[[130 126 124]
 [130  98 143]
 [126 148 128]
 [128 110 141]
 [130 116 126]]
:
[[ 98 143]
 [148 128]]

[[112 124 118 137 129]
 [118 118 148 121 111]
 [ 99 142 142 137 127]]
:
[[118 148]
 [142 142]]

[[123 122 137 114 110]
 [123 122 122 114 110]
 [123 122 139 110 104]
 [123 122 139 116 110]
 [123 122 139 114 110]]
:
[[122 122]
 [122 139]]

[[135 137 126 123]
 [121 130 142 121]
 [131 128 150 107]
 [127 126 136 103]]
:
[[130 142]
 [128 150]]

[[113 109 107]
 [146 153 104]
 [120 147 126]
 [111 152 145]]
:
[[153 104]
 [147 126]]

[[110 130 118 126 109]
 [122 150 125 135 146]
 [ 99 115 142 125 131]
 [131 131 131 120 132]
 [137 134 127 115 134]]
:
[[150 125]
 [115 142]]

[[131 124 129 125 124]
 [128 128 128 128 128]
 [111 156 118 151 153]
 [123 126 108 129 128]
 [101 143 128 120 125]]
:
[[128 128]
 [156 118]]

[[122 138 136]
 [126 134 127]
 [137 106 125]]
:
[[134 127]
 [106 125]]
---
[[126 148 130 134 108]
 [116 123 123 115 118]
 [131 123 120 129 119]
 [110 131 129 113 122]
 [135 139 114 135 116]
 [147 149 135 133 145]
 [110 116 112 141 146]
 [114 108 124 134 141]
 [134 127 137 150 109]]
:
[[108 126 148 130 134]
 [118 116 123 123 115]
 [119 131 123 120 129]
 [122 110 131 129 113]
 [116 135 139 114 135]
 [145 147 149 135 133]
 [146 110 116 112 141]
 [141 114 108 124 134]
 [109 134 127 137 150]]

[[133 128 129 128 129 127 124 126 125 111 129 113]
 [120 128 127 128 127 128 131 127 131 146 128 144]
 [135 128 128 128 128 128 123 127 124 106 128 108]
 [125 128 127 129 126 129 129 129 129 133 127 132]]
:
[[113 133 128 129 128 129 127 124 126 125 111 129]
 [144 120 128 127 128 127 128 131 127 131 146 128]
 [108 135 128 128 128 128 128 123 127 124 106 128]
 [132 125 128 127 129 126 129 129 129 129 133 127]]

[[129 127 125 129 125 117 127 116]
 [126 128 126 132 127 111 124 114]
 [124 133 132 128 131 151 124 147]
 [127 128 125 127 127 118 127 122]
 [132 116 125 120 127 136 129 133]
 [130 125 126 128 125 125 127 126]]
:
[[116 129 127 125 129 125 117 127]
 [114 126 128 126 132 127 111 124]
 [147 124 133 132 128 131 151 124]
 [122 127 128 125 127 127 118 127]
 [133 132 116 125 120 127 136 129]
 [126 130 125 126 128 125 125 127]]

[[111 144 129]
 [145 139 118]
 [145 140 118]
 [135 127 150]
 [136 126 150]
 [111 144 129]
 [136 126 149]]
:
[[129 111 144]
 [118 145 139]
 [118 145 140]
 [150 135 127]
 [150 136 126]
 [129 111 144]
 [149 136 126]]

[[118 121 104 113 128 118]
 [141 138 104 141 126 142]]
:
[[118 118 121 104 113 128]
 [142 141 138 104 141 126]]

[[123 143 135 151 128 142 135 129 124 127 122]
 [132 119 122 119 129 125 121 124 131 129 135]]
:
[[122 123 143 135 151 128 142 135 129 124 127]
 [135 132 119 122 119 129 125 121 124 131 129]]

[[109 127 128 122 138 104 107 127 133 126 127 126 128 120 126]
 [123 124 110 144 134 122 123 127 127 128 125 129 132 146 123]
 [111 129 131 110 137 112 113 128 132 130 129 127 128 113 129]
 [121 133 129 140 132 119 120 126 137 128 136 122 121 138 137]
 [123 132 128 133 129 123 124 125 131 127 129 123 124 133 129]
 [148 129 128 128 117 150 146 130 121 131 126 128 127 127 125]]
:
[[126 109 127 128 122 138 104 107 127 133 126 127 126 128 120]
 [123 123 124 110 144 134 122 123 127 127 128 125 129 132 146]
 [129 111 129 131 110 137 112 113 128 132 130 129 127 128 113]
 [137 121 133 129 140 132 119 120 126 137 128 136 122 121 138]
 [129 123 132 128 133 129 123 124 125 131 127 129 123 124 133]
 [125 148 129 128 128 117 150 146 130 121 131 126 128 127 127]]
